Below are the code and all the weights of a small trained network. Each question names an input and a class and asks about switching units off, where a switched-off unit gives its printed mean instead of its output.

import numpy as np


def w(rows, s, z=0):
    codes = np.array(rows[::2]) - 128.0
    scale = np.full(codes.shape[1], s)
    scale[-1] = z or s
    return codes * scale


def norm(h):
    return h / np.sqrt((h * h).mean(-1, keepdims=True) + 1e-5)


def f(y):
    return np.maximum(y, 0)


def log_softmax(a):
    a = a - a.max(-1, keepdims=True)
    return a - np.log(np.exp(a).sum(-1, keepdims=True))


def net(x, mask):
    res = np.array(x, float).reshape(1, 2) / 4 @ E
    u = 0
    for l in range(2):
        y = f(norm(res) @ A[l][:, :-1].T + A[l][:, -1])
        res = res + np.where(mask[u : u + 8], y, B[l][:, -1]) @ B[l][:, :-1]
        u += 8
    return log_softmax(norm(res)[-1] @ U[:, :-1].T + U[:, -1])


A, B = {}, {}
E = w([
[250,160,96,99,168,188,120,229],'x0',
[169,217,150,94,10,157,247,98],'x1',
],0.0022)
A[0] = w([
[7,20,142,225,87,47,66,74,247],'L0N0',
[224,186,163,85,168,142,111,228,122],'L0N1',
[220,121,118,104,123,154,122,162,104],'L0N2',
[174,200,111,103,124,109,191,163,135],'L0N3',
[173,167,147,78,45,194,158,81,163],'L0N4',
[178,109,85,122,225,159,8,199,128],'L0N5',
[75,173,118,132,28,29,198,65,58],'L0N6',
[194,133,117,166,162,118,101,73,109],'L0N7',
],0.0018,0.0011)
B[0] = w([
[203,199,48,116,179,222,131,219,252],'L0N0',
[5,78,118,188,165,136,72,192,192],'L0N1',
[103,102,94,135,28,171,101,101,166],'L0N2',
[85,102,138,143,124,160,92,93,172],'L0N3',
[123,51,99,82,101,116,67,146,188],'L0N4',
[90,114,113,192,135,27,226,23,217],'L0N5',
[97,14,131,207,69,40,239,52,182],'L0N6',
[94,161,160,119,123,128,125,101,138],'L0N7',
],0.0025,0.0034)
A[1] = w([
[146,133,159,102,97,92,193,79,132],'L1N0',
[140,147,116,99,119,131,105,135,193],'L1N1',
[68,90,103,144,255,105,92,109,254],'L1N2',
[124,119,139,172,236,92,131,174,184],'L1N3',
[156,133,127,131,114,128,65,170,190],'L1N4',
[145,147,130,126,72,105,191,76,218],'L1N5',
[136,81,171,93,98,99,153,89,132],'L1N6',
[165,145,105,141,167,112,130,166,210],'L1N7',
],0.0044,0.0011)
B[1] = w([
[109,61,89,189,148,62,82,113,164],'L1N0',
[123,168,158,108,168,152,131,140,138],'L1N1',
[239,184,187,59,111,117,102,206,254],'L1N2',
[173,114,222,123,139,2,56,123,215],'L1N3',
[104,148,122,78,97,163,174,113,157],'L1N4',
[62,61,110,172,152,89,104,162,180],'L1N5',
[92,26,78,194,129,22,176,130,153],'L1N6',
[64,117,137,133,112,117,149,67,171],'L1N7',
],0.004,0.0068)
U = w([
[74,191,144,99,188,155,173,64,67],'0',
[133,152,107,154,202,183,138,68,8],'1',
[127,175,83,56,63,254,185,203,194],'2',
[146,197,87,176,219,185,140,30,8],'3',
[45,29,58,224,104,38,188,109,207],'4',
[225,177,219,67,193,36,56,202,216],'5',
[128,198,94,173,213,173,145,59,3],'6',
],0.0078,0.0049)

Each question gives the input, the list of numbers given to net, and the class t.
The units are the neurons (one row each of A and B). Each row of codes is followed by its name. A weight is (code - 128) times the scale printed after its matrix; where a second scale follows, it is the last column's (A, B and U).
mask holds one flag per neuron, layer by layer. A switched-off neuron (its flag False) gives its mean, the last column of its row in B, instead of its output. The means were averaged over made-up inputs and are rounded, as every weight is.
A unit's drop is (log p(t) with every unit on - log p(t) with that unit switched off) / (log p(t) with every unit on - log p(t) with every unit switched off).
The circuit of an input: a set's keep is (log p(t) with only the set's units on - log p(t) with every unit switched off) / (log p(t) with every unit on - log p(t) with every unit switched off). Starting from the 12 units with the biggest drops (on a tie, the unit counted first), units are removed one at a time, each time the one whose removal leaves the highest keep (on an exact tie, the one counted first), for as long as the keep stays at least 0.8.
circuit, biggest first: the units of the circuit, biggest drop first
k most important neurons: the k neurons with the biggest drops, biggest first
k most important neurons of layer l: the k neurons of layer l with the biggest drops, biggest first
drop when u is switched off: that unit's drop, to one decimal
input [4,4], class 2: circuit, biggest first : [L1N3]
input [2,1], class 2: 3 most important neurons : [L1N3; L0N2; L1N2]
input [6,1], class 2: 2 most important neurons : [L0N2; L1N3]
input [5,1], class 2: 3 most important neurons : [L0N2; L1N3; L1N2]
input [4,6], class 2: 3 most important neurons : [L0N5; L1N3; L0N6]
input [7,2], class 2: circuit, biggest first : [L1N3; L1N2]
input [6,7], class 2: 2 most important neurons : [L1N3; L1N2]
input [1,2], class 4: 2 most important neurons : [L0N0; L1N2]
input [-3,0], class 4: 3 most important neurons : [L0N6; L0N1; L1N2]
input [-6,-1], class 5: 2 most important neurons of layer 0 : [L0N0; L0N5]
input [-8,-3], class 5: drop when L0N0 is switched off : 0.2
input [4,3], class 2: drop when L1N3 is switched off : 0.2
